Here is a tiny trained network, its code and every weight. The questions are about switching its units off for an input and a class, where a switched-off unit gives its printed mean instead of its output.

import numpy as np


def w(rows, s, z=0):
    codes = np.array(rows[::2]) - 128.0
    scale = np.full(codes.shape[1], s)
    scale[-1] = z or s
    return codes * scale


def norm(h):
    return h / np.sqrt((h * h).mean(-1, keepdims=True) + 1e-5)


def f(y):
    return y / 2 * (1 + np.tanh(0.7978845608 * (y + 0.044715 * y**3)))


def log_softmax(a):
    a = a - a.max(-1, keepdims=True)
    return a - np.log(np.exp(a).sum(-1, keepdims=True))


def net(x, mask):
    res = np.array(x, float).reshape(1, 3) / 4 @ E
    u = 0
    for l in range(2):
        y = f(norm(res) @ A[l][:, :-1].T + A[l][:, -1])
        res = res + np.where(mask[u : u + 9], y, B[l][:, -1]) @ B[l][:, :-1]
        u += 9
    return log_softmax(norm(res)[-1] @ U[:, :-1].T + U[:, -1])


A, B = {}, {}
E = w([
[244,177,45,61,157],'x0',
[52,33,119,4,83],'x1',
[210,89,230,109,84],'x2',
],0.0028)
A[0] = w([
[144,115,223,104,129,241],'0.n1',
[72,70,120,24,113,222],'0.n2',
[135,145,99,131,119,95],'0.n3',
[101,69,141,74,177,38],'0.n4',
[110,73,40,253,111,117],'0.n5',
[154,102,175,127,79,2],'0.n6',
[168,147,112,205,98,193],'0.n7',
[23,150,204,158,135,151],'0.n8',
[84,43,57,189,215,80],'0.n9',
],0.0043,0.0019)
B[0] = w([
[144,191,4,151,210,212],'0.n1',
[159,189,110,205,207,251],'0.n2',
[161,177,172,180,112,120],'0.n3',
[125,50,168,135,225,120],'0.n4',
[143,128,106,187,220,161],'0.n5',
[91,82,192,133,158,110],'0.n6',
[66,109,115,98,205,187],'0.n7',
[187,196,109,50,91,205],'0.n8',
[129,111,114,134,102,145],'0.n9',
],0.0035,0.0024)
A[1] = w([
[179,126,254,106,133,125],'1.n1',
[183,129,217,80,141,208],'1.n2',
[166,149,125,179,145,68],'1.n3',
[57,142,206,150,110,159],'1.n4',
[94,43,109,51,149,132],'1.n5',
[105,174,135,126,220,178],'1.n6',
[161,151,138,203,95,3],'1.n7',
[161,179,129,58,151,224],'1.n8',
[61,158,216,150,133,206],'1.n9',
],0.0069,0.0013)
B[1] = w([
[62,104,5,247,133,205],'1.n1',
[35,143,88,136,118,200],'1.n2',
[100,96,211,38,152,184],'1.n3',
[193,196,84,20,120,185],'1.n4',
[225,165,253,228,231,197],'1.n5',
[140,25,173,143,62,251],'1.n6',
[143,88,170,110,230,157],'1.n7',
[78,145,146,95,95,222],'1.n8',
[206,170,85,38,121,207],'1.n9',
],0.0045,0.003)
U = w([
[177,142,237,173,228,174],'0',
[153,255,96,30,66,164],'1',
[48,128,61,209,105,179],'2',
[93,45,199,100,16,109],'3',
[119,161,193,140,28,1],'4',
],0.0099,0.0055)

Each question gives the input, the list of numbers given to net, and the class t.
The units are the neurons (one row each of A and B). Each row of codes is followed by its name. A weight is (code - 128) times the scale printed after its matrix; where a second scale follows, it is the last column's (A, B and U).
mask holds one flag per neuron, layer by layer. A switched-off neuron (its flag False) gives its mean, the last column of its row in B, instead of its output. The means were averaged over made-up inputs and are rounded, as every weight is.
A unit's drop is (log p(t) with every unit on - log p(t) with that unit switched off) / (log p(t) with every unit on - log p(t) with every unit switched off).
The circuit of an input: a set's keep is (log p(t) with only the set's units on - log p(t) with every unit switched off) / (log p(t) with every unit on - log p(t) with every unit switched off). Starting from the 12 units with the biggest drops (on a tie, the unit counted first), units are removed one at a time, each time the one whose removal leaves the highest keep (on an exact tie, the one counted first), for as long as the keep stays at least 0.8.
units of the circuit, in order: the units of the circuit, biggest drop first
top k neurons: the k neurons with the biggest drops, biggest first
k most important neurons of layer l: the k neurons of layer l with the biggest drops, biggest first
input [0,1,-3], class 3: 2 most important neurons of layer 0 : 0.n1; 0.n2
input [1,-3,-1], class 3: 2 most important neurons of layer 0 : 0.n7; 0.n2
input [-4,3,2], class 1: units of the circuit, in order : 1.n4
input [5,7,3], class 0: top 2 neurons : 1.n5; 0.n8
input [-8,-1,5], class 1: units of the circuit, in order : 1.n4; 1.n9
input [-5,6,7], class 2: top 4 neurons : 1.n1; 0.n2; 1.n2; 0.n7
input [-7,-3,6], class 1: units of the circuit, in order : 1.n4; 1.n9
input [-6,-6,8], class 2: top 4 neurons : 1.n1; 0.n2; 1.n5; 1.n2
input [-1,3,-2], class 3: 3 most important neurons of layer 1 : 1.n6; 1.n1; 1.n5
input [4,6,8], class 2: 2 most important neurons of layer 1 : 1.n1; 1.n2
input [-6,5,3], class 1: top 3 neurons : 1.n4; 1.n9; 0.n2
input [-7,7,6], class 0: top 2 neurons : 1.n5; 0.n1
input [-5,-3,6], class 2: 2 most important neurons of layer 1 : 1.n1; 1.n2
input [-7,5,-7], class 1: 3 most important neurons of layer 1 : 1.n4; 1.n1; 1.n9
input [0,5,3], class 0: units of the circuit, in order : 1.n5
input [4,8,-8], class 0: 3 most important neurons of layer 0 : 0.n1; 0.n4; 0.n8
input [3,-2,-2], class 3: top 2 neurons : 1.n5; 0.n8
input [-8,8,2], class 0: top 2 neurons : 1.n5; 0.n4
input [3,2,-3], class 3: 3 most important neurons of layer 0 : 0.n2; 0.n8; 0.n1
input [-6,6,1], class 0: most important neuron of layer 0 : 0.n4
